Below is a small trained network, with its code and all its weights. Each question gives an input and a class and asks what happens when units are switched off, that is, made to give their printed mean instead of their output.

import numpy as np


def w(rows, s, z=0):
    codes = np.array(rows[::2]) - 128.0
    scale = np.full(codes.shape[1], s)
    scale[-1] = z or s
    return codes * scale


def norm(h):
    return h / np.sqrt((h * h).mean(-1, keepdims=True) + 1e-5)


def f(y):
    return y / 2 * (1 + np.tanh(0.7978845608 * (y + 0.044715 * y**3)))


def log_softmax(a):
    a = a - a.max(-1, keepdims=True)
    return a - np.log(np.exp(a).sum(-1, keepdims=True))


def net(x, mask):
    res = np.array(x, float).reshape(1, 5) / 4 @ E
    u = 0
    for l in range(3):
        y = f(norm(res) @ A[l][:, :-1].T + A[l][:, -1])
        res = res + np.where(mask[u : u + 6], y, B[l][:, -1]) @ B[l][:, :-1]
        u += 6
    return log_softmax(norm(res)[-1] @ U[:, :-1].T + U[:, -1])


A, B = {}, {}
E = w([
[233,194,163,37,134,77,43],'x0',
[160,149,154,66,93,172,27],'x1',
[182,137,78,114,4,129,218],'x2',
[110,86,154,160,193,125,21],'x3',
[120,214,96,73,94,149,235],'x4',
],0.0016)
A[0] = w([
[121,135,135,136,103,129,93,169],'0.n0',
[154,185,145,29,145,77,46,1],'0.n1',
[94,252,117,66,82,168,235,48],'0.n2',
[223,89,74,74,33,173,106,65],'0.n3',
[164,132,144,71,107,66,100,37],'0.n4',
[19,113,189,153,147,150,83,48],'0.n5',
],0.0033,0.0019)
B[0] = w([
[157,106,164,89,80,122,130,158],'0.n0',
[206,150,128,252,177,61,148,182],'0.n1',
[148,130,66,101,111,164,158,249],'0.n2',
[43,145,173,150,97,114,92,187],'0.n3',
[127,154,132,197,139,149,96,126],'0.n4',
[125,102,38,102,164,126,43,149],'0.n5',
],0.0044,0.0017)
A[1] = w([
[31,162,90,162,96,144,193,147],'1.n0',
[102,78,121,139,243,157,26,54],'1.n1',
[30,34,111,185,165,92,207,68],'1.n2',
[42,103,83,90,229,157,68,41],'1.n3',
[252,206,189,155,186,92,91,3],'1.n4',
[172,141,115,147,113,89,129,136],'1.n5',
],0.0036,0.002)
B[1] = w([
[221,120,114,50,186,120,74,218],'1.n0',
[11,124,4,142,89,187,239,252],'1.n1',
[236,85,220,183,171,42,110,200],'1.n2',
[109,66,97,180,64,152,60,188],'1.n3',
[241,172,88,222,119,162,106,220],'1.n4',
[97,126,108,148,140,215,30,156],'1.n5',
],0.0032,0.0017)
A[2] = w([
[1,107,62,157,163,160,116,7],'2.n0',
[172,207,116,165,172,108,92,27],'2.n1',
[125,163,78,37,121,148,197,54],'2.n2',
[156,104,152,144,182,86,144,134],'2.n3',
[72,162,197,118,52,100,81,134],'2.n4',
[132,131,124,171,124,93,86,144],'2.n5',
],0.0064,0.002)
B[2] = w([
[53,96,64,208,215,111,79,244],'2.n0',
[154,233,144,185,1,208,51,198],'2.n1',
[203,52,35,36,173,200,94,254],'2.n2',
[171,130,224,159,34,35,141,167],'2.n3',
[6,123,218,78,162,183,218,149],'2.n4',
[95,175,90,86,102,176,176,178],'2.n5',
],0.0045,0.003)
U = w([
[179,85,55,27,149,171,163,175],'0',
[21,129,222,80,117,169,189,109],'1',
[154,219,148,191,61,164,84,184],'2',
[171,73,216,172,116,8,182,130],'3',
[28,72,49,213,208,118,85,159],'4',
[98,158,152,113,180,87,138,1],'5',
],0.011,0.0054)

Each question gives the input, the list of numbers given to net, and the class t.
The units are the neurons (one row each of A and B). Each row of codes is followed by its name. A weight is (code - 128) times the scale printed after its matrix; where a second scale follows, it is the last column's (A, B and U).
mask holds one flag per neuron, layer by layer. A switched-off neuron (its flag False) gives its mean, the last column of its row in B, instead of its output. The means were averaged over made-up inputs and are rounded, as every weight is.
A unit's drop is (log p(t) with every unit on - log p(t) with that unit switched off) / (log p(t) with every unit on - log p(t) with every unit switched off).
The circuit of an input: a set's keep is (log p(t) with only the set's units on - log p(t) with every unit switched off) / (log p(t) with every unit on - log p(t) with every unit switched off). Starting from the 12 units with the biggest drops (on a tie, the unit counted first), units are removed one at a time, each time the one whose removal leaves the highest keep (on an exact tie, the one counted first), for as long as the keep stays at least 0.8.
units of the circuit, in order: the units of the circuit, biggest drop first
most important unit: the unit with the biggest drop
k most important neurons: the k neurons with the biggest drops, biggest first
drop when u is switched off: that unit's drop, to one decimal
input [7,-5,-8,-6,7], class 2: units of the circuit, in order => (2.n1)
input [-4,-6,1,2,5], class 3: 2 most important neurons => (1.n2 1.n1)
input [-5,7,5,-3,-2], class 1: units of the circuit, in order => (0.n3 2.n4)
input [-7,-5,-7,-5,5], class 3: units of the circuit, in order => (1.n2 2.n3)
input [3,3,8,3,-4], class 1: units of the circuit, in order => (0.n3 2.n4)
input [7,5,-5,8,-5], class 2: units of the circuit, in order => (0.n1 2.n1 2.n0)
input [6,1,-1,-1,7], class 2: units of the circuit, in order => (0.n1 2.n1)
input [3,1,5,-2,-5], class 1: units of the circuit, in order => (0.n3 2.n4)
input [-1,-6,-3,-3,4], class 0: 3 most important neurons => (0.n2 2.n2 0.n1)
input [-8,-2,-5,-7,3], class 0: 3 most important neurons => (0.n1 0.n2 0.n3)
input [4,-8,-2,2,4], class 3: 2 most important neurons => (1.n1 2.n3)
input [5,-1,-6,5,2], class 2: 2 most important neurons => (0.n1 1.n4)
input [4,7,-6,5,-2], class 2: 3 most important neurons => (0.n1 1.n4 2.n1)
input [-4,-5,-2,4,5], class 3: most important unit => 1.n2
input [-7,6,-1,-7,-3], class 0: 2 most important neurons => (0.n1 1.n0)
input [4,-1,8,-7,-7], class 1: 2 most important neurons => (0.n3 2.n4)
input [-8,0,-6,-1,8], class 0: 2 most important neurons => (1.n0 0.n1)
input [-7,-5,-2,-4,-3], class 3: drop when 1.n2 is switched off => 0.4
input [0,-8,0,5,1], class 3: drop when 1.n2 is switched off => 0.8
input [-6,-7,3,4,-4], class 3: drop when 1.n2 is switched off => 0.7
input [0,0,1,-5,-6], class 1: most important unit => 2.n4
input [-1,8,6,-1,-6], class 1: drop when 2.n4 is switched off => 0.1
